Below is a small trained network, with its code and all its weights. Each question gives an input and a target symbol and asks what happens when units are switched off, that is, made to give their printed mean instead of their output.

import numpy as np


def w(rows, s, z=0):
    codes = np.array(rows[::2]) - 128.0
    scale = np.full(codes.shape[1], s)
    scale[-1] = z or s
    return codes * scale


def f(y):
    return y / 2 * (1 + np.tanh(0.7978845608 * (y + 0.044715 * y**3)))


def softmax(a):
    e = np.exp(a - a.max(-1, keepdims=True))
    return e / e.sum(-1, keepdims=True)


def log_softmax(a):
    a = a - a.max(-1, keepdims=True)
    return a - np.log(np.exp(a).sum(-1, keepdims=True))


def net(x, mask):
    ids = ['γδλμψω'.index(c) for c in x.split()]
    T = len(ids)
    res = E[ids] + P[:T]
    u = 0
    for l in range(3):
        q, k, v = (res @ M[l].T for M in (Q, K, V))
        z = softmax(np.where(np.tri(T) > 0, q @ k.T / 2**0.5, -1e9)) @ v
        res = res + np.where(mask[u], z, O[l][:, -1]) @ O[l][:, :-1]
        u += 1
        y = f(res @ A[l][:, :-1].T + A[l][:, -1])
        res = res + np.where(mask[u : u + 4], y, B[l][:, -1]) @ B[l][:, :-1]
        u += 4
    return log_softmax(res[-1] @ U[:, :-1].T + U[:, -1])


Q, K, V, O, A, B = {}, {}, {}, {}, {}, {}
E = w([
[90,181,60,119,116],'γ',
[176,7,109,70,134],'δ',
[128,150,175,157,113],'λ',
[23,20,203,99,183],'μ',
[153,65,127,128,196],'ψ',
[170,48,211,227,62],'ω',
],0.017)
P = w([
[106,136,120,124,203],'0',
[116,108,123,149,190],'1',
[142,135,79,128,157],'2',
[116,120,105,134,141],'3',
[138,140,87,114,126],'4',
[121,168,95,96,103],'5',
[93,132,97,107,121],'6',
[133,131,156,99,87],'7',
[158,190,114,12,98],'8',
[82,129,121,76,135],'9',
],0.011)
Q[0] = w([
[116,253,194,21,104],'L0H0',
[106,81,32,64,144],'L0H0',
],0.0046)
K[0] = w([
[185,72,192,109,164],'L0H0',
[176,2,117,153,34],'L0H0',
],0.0062)
V[0] = w([
[120,75,216,3,71],'L0H0',
[38,142,118,141,172],'L0H0',
],0.007)
O[0] = w([
[70,99,65,210,2,27],'L0H0',
[71,139,151,158,135,254],'L0H0',
],0.0093,0.0026)
A[0] = w([
[118,141,73,71,237,91],'L0N0',
[186,104,162,34,227,132],'L0N1',
[254,43,69,8,40,66],'L0N2',
[100,86,105,180,41,254],'L0N3',
],0.0065,0.0047)
B[0] = w([
[138,129,74,4,137,254],'L0N0',
[45,75,216,79,42,234],'L0N1',
[92,184,110,224,162,158],'L0N2',
[168,212,90,153,253,251],'L0N3',
],0.0065,0.0031)
Q[1] = w([
[174,122,143,162,84],'L1H0',
[103,176,48,108,249],'L1H0',
],0.012)
K[1] = w([
[81,121,135,132,207],'L1H0',
[95,124,160,124,2],'L1H0',
],0.0084)
V[1] = w([
[53,1,33,74,88],'L1H0',
[169,69,197,149,100],'L1H0',
],0.0097)
O[1] = w([
[8,1,25,77,76,141],'L1H0',
[136,228,213,243,11,2],'L1H0',
],0.0057,0.0053)
A[1] = w([
[149,127,129,49,149,244],'L1N0',
[128,96,125,103,153,3],'L1N1',
[108,160,108,155,96,48],'L1N2',
[7,122,140,143,106,194],'L1N3',
],0.012,0.002)
B[1] = w([
[58,59,188,180,213,247],'L1N0',
[229,160,52,146,43,175],'L1N1',
[178,198,69,131,1,133],'L1N2',
[165,191,117,173,94,191],'L1N3',
],0.0068,0.011)
Q[2] = w([
[180,47,183,11,2],'L2H0',
[22,154,93,161,144],'L2H0',
],0.0035)
K[2] = w([
[93,12,150,253,216],'L2H0',
[61,146,106,209,20],'L2H0',
],0.0056)
V[2] = w([
[171,203,51,82,80],'L2H0',
[138,254,172,81,138],'L2H0',
],0.0091)
O[2] = w([
[148,91,170,75,162,4],'L2H0',
[76,139,2,53,141,95],'L2H0',
],0.0068,0.0037)
A[2] = w([
[226,158,128,48,185,251],'L2N0',
[107,108,177,239,160,106],'L2N1',
[174,160,2,183,17,66],'L2N2',
[48,110,108,154,238,235],'L2N3',
],0.0057,0.0022)
B[2] = w([
[73,183,193,3,200,159],'L2N0',
[165,199,58,8,82,169],'L2N1',
[209,229,146,160,91,143],'L2N2',
[145,84,192,156,45,254],'L2N3',
],0.0062,0.0092)
U = w([
[106,176,224,161,151,92],'γ',
[95,46,148,90,116,240],'δ',
[100,95,50,224,94,71],'λ',
[71,109,136,183,240,207],'μ',
[217,108,138,144,137,99],'ψ',
[7,114,127,171,2,6],'ω',
],0.007,0.0023)

Each question gives the input, a string of symbols that net reads in full, and the target symbol t.
The units are the heads (2 rows each of Q, K, V and O) and the neurons (one row each of A and B). Each row of codes is followed by its name. A weight is (code - 128) times the scale printed after its matrix; where a second scale follows, it is the last column's (O, A, B and U).
mask holds one flag per unit, layer by layer, with each layer's heads first. A switched-off unit (its flag False) gives its mean, the last column of its rows in O or B, instead of its output. The means were averaged over made-up inputs and are rounded, as every weight is.
A unit's drop is (log p(t) with every unit on - log p(t) with that unit switched off) / (log p(t) with every unit on - log p(t) with every unit switched off).
unit that matters most: the unit with the biggest drop
k most important neurons: the k neurons with the biggest drops, biggest first
k most important neurons of layer l: the k neurons of layer l with the biggest drops, biggest first
drop of u: that unit's drop, to one decimal
input γ γ γ γ γ λ γ, target γ: unit that matters most : L1H0
input γ γ γ, target δ: 4 most important neurons : (L0N0, L2N3, L0N3, L0N1)
input γ λ γ λ δ, target λ: 2 most important neurons : (L0N2, L1N0)
input γ λ μ μ λ, target λ: 2 most important neurons : (L1N0, L2N0)
input δ λ μ γ ω λ δ, target μ: 2 most important neurons : (L0N3, L0N2)
input λ μ μ μ μ μ, target λ: 2 most important neurons : (L0N3, L1N3)
input γ ω γ γ γ, target δ: 2 most important neurons : (L0N3, L1N0)
input γ γ μ, target ω: 2 most important neurons : (L1N0, L0N1)
input ω γ γ γ ω γ, target γ: 2 most important neurons : (L0N1, L2N0)
input ω γ μ μ λ ω ω λ ω, target λ: 2 most important neurons of layer 2 : (L2N0, L2N3)
input μ λ γ λ μ δ δ, target λ: drop of L0H0 : 0.3
input λ μ ω, target λ: drop of L2N0 : 0.1
input ω δ δ μ ψ λ γ μ μ γ, target λ: drop of L2N1 : 0.0
input γ μ μ, target ω: drop of L0H0 : 0.1
input ψ ω δ λ γ μ γ μ μ γ, target λ: most important neuron of layer 1 : (L1N3)
